Here is a tiny trained network, its code and every weight. The questions are about switching its units off for an input and a target symbol, where a switched-off unit gives its printed mean instead of its output.

import numpy as np


def w(rows, s, z=0):
    codes = np.array(rows[::2]) - 128.0
    scale = np.full(codes.shape[1], s)
    scale[-1] = z or s
    return codes * scale


def norm(h):
    return h / np.sqrt((h * h).mean(-1, keepdims=True) + 1e-5)


def f(y):
    return y / 2 * (1 + np.tanh(0.7978845608 * (y + 0.044715 * y**3)))


def softmax(a):
    e = np.exp(a - a.max(-1, keepdims=True))
    return e / e.sum(-1, keepdims=True)


def log_softmax(a):
    a = a - a.max(-1, keepdims=True)
    return a - np.log(np.exp(a).sum(-1, keepdims=True))


def net(x, mask):
    ids = ['ΓΛΞΩαβθπφ'.index(c) for c in x.split()]
    T = len(ids)
    res = E[ids] + P[:T]
    r = norm(res)
    for j in range(3):
        rows = slice(2 * j, 2 * j + 2)
        q, k, v = (r @ M[0][rows].T for M in (Q, K, V))
        z = softmax(np.where(np.tri(T) > 0, q @ k.T / 2**0.5, -1e9)) @ v
        o = O[0][rows]
        res = res + np.where(mask[j], z, o[:, -1]) @ o[:, :-1]
    y = f(norm(res) @ A[0][:, :-1].T + A[0][:, -1])
    res = res + np.where(mask[3:11], y, B[0][:, -1]) @ B[0][:, :-1]
    return log_softmax(norm(res)[-1] @ U[:, :-1].T + U[:, -1])


Q, K, V, O, A, B = {}, {}, {}, {}, {}, {}
E = w([
[211,186,248,122,113,111],'Γ',
[169,171,105,140,154,136],'Λ',
[140,178,119,151,162,127],'Ξ',
[150,174,148,161,172,151],'Ω',
[178,175,205,121,134,77],'α',
[90,124,72,39,31,35],'β',
[119,217,113,178,124,114],'θ',
[110,162,74,136,163,176],'π',
[195,106,141,168,87,107],'φ',
],0.016)
P = w([
[74,3,163,73,100,96],'0',
[182,134,103,136,170,165],'1',
[166,127,83,155,171,183],'2',
[180,90,133,118,139,167],'3',
[163,105,128,114,134,169],'4',
[173,108,135,117,126,165],'5',
[162,82,122,112,144,183],'6',
[148,81,121,114,156,173],'7',
],0.0074)
Q[0] = w([
[127,66,176,68,132,111],'h0',
[105,50,159,113,9,70],'h0',
[174,81,198,88,44,63],'h1',
[154,172,170,175,162,130],'h1',
[130,17,161,99,1,42],'h2',
[148,51,136,148,69,130],'h2',
],0.0089)
K[0] = w([
[148,169,89,133,136,186],'h0',
[201,162,90,105,91,160],'h0',
[248,153,99,118,120,156],'h1',
[133,117,214,91,121,117],'h1',
[169,160,121,134,56,199],'h2',
[186,101,162,149,72,174],'h2',
],0.011)
V[0] = w([
[100,137,220,96,165,22],'h0',
[198,57,152,123,42,233],'h0',
[102,126,138,51,145,117],'h1',
[161,47,201,70,202,140],'h1',
[7,152,78,156,155,220],'h2',
[126,255,127,105,81,146],'h2',
],0.0084)
O[0] = w([
[54,181,147,70,133,145,240],'h0',
[154,13,125,147,93,187,78],'h0',
[196,168,89,54,30,146,143],'h1',
[148,174,131,160,164,188,253],'h1',
[216,152,126,107,90,169,64],'h2',
[101,56,210,2,61,173,46],'h2',
],0.0094,0.0046)
A[0] = w([
[99,89,212,105,133,171,255],'n0',
[82,202,162,156,178,194,175],'n1',
[82,183,132,243,140,103,218],'n2',
[88,224,12,56,139,136,170],'n3',
[221,61,177,139,177,178,149],'n4',
[208,120,72,233,181,161,152],'n5',
[169,58,207,183,132,47,46],'n6',
[117,50,25,254,123,202,126],'n7',
],0.0075,0.0031)
B[0] = w([
[122,238,61,226,61,106,185],'n0',
[113,2,132,54,89,176,244],'n1',
[166,40,138,195,180,158,241],'n2',
[210,62,195,147,138,65,254],'n3',
[62,201,170,175,111,156,205],'n4',
[86,91,78,95,11,70,253],'n5',
[225,147,144,99,203,178,163],'n6',
[37,177,174,158,89,35,231],'n7',
],0.0071,0.0062)
U = w([
[24,187,136,143,48,155,169],'Γ',
[184,98,124,184,174,220,2],'Λ',
[121,154,134,64,90,248,148],'Ξ',
[213,186,80,159,53,154,136],'Ω',
[77,169,176,42,98,59,162],'α',
[76,126,156,92,178,182,103],'β',
[107,103,128,217,141,68,127],'θ',
[136,255,124,138,206,120,82],'π',
[197,65,171,90,119,119,182],'φ',
],0.0094,0.0023)

Each question gives the input, a string of symbols that net reads in full, and the target symbol t.
The units are the heads (2 rows each of Q, K, V and O) and the neurons (one row each of A and B). Each row of codes is followed by its name. A weight is (code - 128) times the scale printed after its matrix; where a second scale follows, it is the last column's (O, A, B and U).
mask holds one flag per unit, heads first, then neurons. A switched-off unit (its flag False) gives its mean, the last column of its rows in O or B, instead of its output. The means were averaged over made-up inputs and are rounded, as every weight is.
A unit's drop is (log p(t) with every unit on - log p(t) with that unit switched off) / (log p(t) with every unit on - log p(t) with every unit switched off).
The circuit of an input: a set's keep is (log p(t) with only the set's units on - log p(t) with every unit switched off) / (log p(t) with every unit on - log p(t) with every unit switched off). Starting from all 11 units, units are removed one at a time, each time the one whose removal leaves the highest keep (on an exact tie, the one counted first), for as long as the keep stays at least 0.8.
circuit, biggest first: the units of the circuit, biggest drop first
unit that matters most: the unit with the biggest drop
k most important neurons: the k neurons with the biggest drops, biggest first
heads that matter: for each layer, one digit per head in row order, 1 if its drop is at least 0.15 and else 0, layers parted by /
drop of u: that unit's drop, to one decimal
input Λ φ Ω π Ξ, target θ: heads that matter : 001
input β Γ φ φ φ φ Ξ, target φ: circuit, biggest first : (n3, h1)
input φ φ Ξ π π Ω Ξ Λ, target Γ: unit that matters most : h0
input φ β α, target Λ: circuit, biggest first : (n7, h0)
input α β Ξ Ξ θ φ Ξ β, target θ: heads that matter : 110
input α π φ Λ Ξ Ω, target β: heads that matter : 101
input α α θ Ξ Ω α Γ Λ, target β: heads that matter : 101
input Γ θ θ Ξ φ θ, target Ξ: circuit, biggest first : (h2, n7)
input φ Λ β Ξ Ξ π Ξ, target Γ: heads that matter : 100
input α Γ π, target β: circuit, biggest first : (h0, n1, n3)
input Ω β Ξ, target Λ: heads that matter : 110
input Ω Ξ θ, target Λ: circuit, biggest first : (n2, n1, h1)
input φ β Λ Ξ β Λ π, target Γ: 2 most important neurons : (n7, n1)
input α θ β π Ξ Λ β Λ, target β: 2 most important neurons : (n5, n7)
input Λ Ξ Ω α φ π, target θ: heads that matter : 001
input θ Ξ α Ξ φ π θ, target α: circuit, biggest first : (h2, h1)
input Γ Γ Ξ, target Ξ: circuit, biggest first : (h2)
input α θ Γ β β Ξ, target β: circuit, biggest first : (h2, n1, n7)
input θ β π β Ξ π Λ, target α: circuit, biggest first : (h1, h0)
input π α α, target Ω: heads that matter : 101
input Λ θ Γ π Ω, target θ: circuit, biggest first : (h2, n5, h0)
input Ω π α Λ Ξ Ξ α Λ, target Λ: circuit, biggest first : (n1)
input Ξ Γ φ φ φ α, target Λ: heads that matter : 100
input π φ Λ, target Ω: heads that matter : 001
input θ Ω π, target α: heads that matter : 111
input Λ Ξ Γ α β Γ θ, target θ: heads that matter : 001
input β β θ, target φ: unit that matters most : n3
input θ α β φ α Ξ Ξ Ω, target α: drop of h0 : 0.4
input Ω Ξ Ω π Λ, target Λ: drop of h1 : 0.4
